Here is a tiny trained network, its code and every weight. The questions are about switching its units off for an input and a class, where a switched-off unit gives its printed mean instead of its output.

import numpy as np


def w(rows, s, z=0):
    codes = np.array(rows[::2]) - 128.0
    scale = np.full(codes.shape[1], s)
    scale[-1] = z or s
    return codes * scale


def norm(h):
    return h / np.sqrt((h * h).mean(-1, keepdims=True) + 1e-5)


def f(y):
    return np.maximum(y, 0)


def log_softmax(a):
    a = a - a.max(-1, keepdims=True)
    return a - np.log(np.exp(a).sum(-1, keepdims=True))


def net(x, mask):
    res = np.array(x, float).reshape(1, 8) / 4 @ E
    u = 0
    for l in range(2):
        y = f(norm(res) @ A[l][:, :-1].T + A[l][:, -1])
        res = res + np.where(mask[u : u + 3], y, B[l][:, -1]) @ B[l][:, :-1]
        u += 3
    return log_softmax(norm(res)[-1] @ U[:, :-1].T + U[:, -1])


A, B = {}, {}
E = w([
[70,64,242,10,255],'x0',
[21,154,54,183,215],'x1',
[127,153,118,121,130],'x2',
[86,59,78,104,97],'x3',
[118,156,133,119,108],'x4',
[143,160,153,130,131],'x5',
[157,113,134,156,167],'x6',
[125,155,84,53,93],'x7',
],0.0049)
A[0] = w([
[252,107,173,91,53,48],'0.n0',
[199,174,37,251,1,4],'0.n1',
[192,59,150,104,54,169],'0.n2',
],0.0059,0.0033)
B[0] = w([
[46,189,2,193,133,193],'0.n0',
[204,10,205,76,96,255],'0.n1',
[101,167,61,201,106,208],'0.n2',
],0.0086,0.0053)
A[1] = w([
[170,115,154,248,192,2],'1.n0',
[46,11,64,91,99,124],'1.n1',
[254,90,123,139,153,33],'1.n2',
],0.0064,0.0013)
B[1] = w([
[16,219,99,141,48,181],'1.n0',
[198,195,186,254,105,255],'1.n1',
[169,164,205,120,36,182],'1.n2',
],0.0061,0.0049)
U = w([
[181,21,251,2,149,252],'0',
[96,222,154,198,131,112],'1',
[29,187,128,158,104,105],'2',
[19,211,28,219,137,3],'3',
],0.0043,0.0033)

Each question gives the input, the list of numbers given to net, and the class t.
The units are the neurons (one row each of A and B). Each row of codes is followed by its name. A weight is (code - 128) times the scale printed after its matrix; where a second scale follows, it is the last column's (A, B and U).
mask holds one flag per neuron, layer by layer. A switched-off neuron (its flag False) gives its mean, the last column of its row in B, instead of its output. The means were averaged over made-up inputs and are rounded, as every weight is.
A unit's drop is (log p(t) with every unit on - log p(t) with that unit switched off) / (log p(t) with every unit on - log p(t) with every unit switched off).
The circuit of an input: a set's keep is (log p(t) with only the set's units on - log p(t) with every unit switched off) / (log p(t) with every unit on - log p(t) with every unit switched off). Starting from all 6 units, units are removed one at a time, each time the one whose removal leaves the highest keep (on an exact tie, the one counted first), for as long as the keep stays at least 0.8.
units of the circuit, in order: the units of the circuit, biggest drop first
top k neurons: the k neurons with the biggest drops, biggest first
top k neurons in layer l: the k neurons of layer l with the biggest drops, biggest first
drop of u: that unit's drop, to one decimal
input [-2,-6,-3,-2,6,5,-7,4], class 3: units of the circuit, in order : [0.n0, 0.n2]
input [-1,-6,-4,-2,-8,4,-2,3], class 3: units of the circuit, in order : [0.n0]
input [4,-3,5,2,2,0,7,-6], class 2: units of the circuit, in order : [0.n1, 1.n0]
input [3,-6,5,-5,-7,-6,8,-4], class 3: units of the circuit, in order : [0.n1, 0.n0, 1.n0]
input [4,-3,1,8,8,-6,-6,-7], class 1: units of the circuit, in order : [1.n1, 0.n1]
input [-8,6,-1,5,-8,-5,-5,7], class 0: units of the circuit, in order : [0.n1, 0.n0]
input [-8,8,1,-4,5,-8,-7,2], class 0: units of the circuit, in order : [0.n1, 0.n0, 0.n2]
input [-7,2,2,-7,-8,7,1,-5], class 0: units of the circuit, in order : [0.n1, 0.n0]
input [2,-8,1,-7,8,-6,4,6], class 3: units of the circuit, in order : [0.n0, 0.n1]
input [-2,-7,6,-1,2,0,-5,-5], class 3: top 2 neurons in layer 0 : [0.n0, 0.n2]
input [3,-7,-7,-5,5,6,8,3], class 3: top 2 neurons : [0.n0, 0.n1]
input [-2,-7,-3,6,-2,5,-4,3], class 3: top 2 neurons in layer 0 : [0.n0, 0.n2]
input [-1,-8,-3,5,1,3,4,1], class 3: drop of 0.n0 : 0.3
input [-5,2,6,-2,-6,4,6,5], class 0: drop of 0.n1 : 0.4
input [-7,0,-2,2,1,7,7,6], class 0: units of the circuit, in order : [0.n1]
input [-8,4,4,-5,7,2,-2,-1], class 0: drop of 0.n1 : 0.9
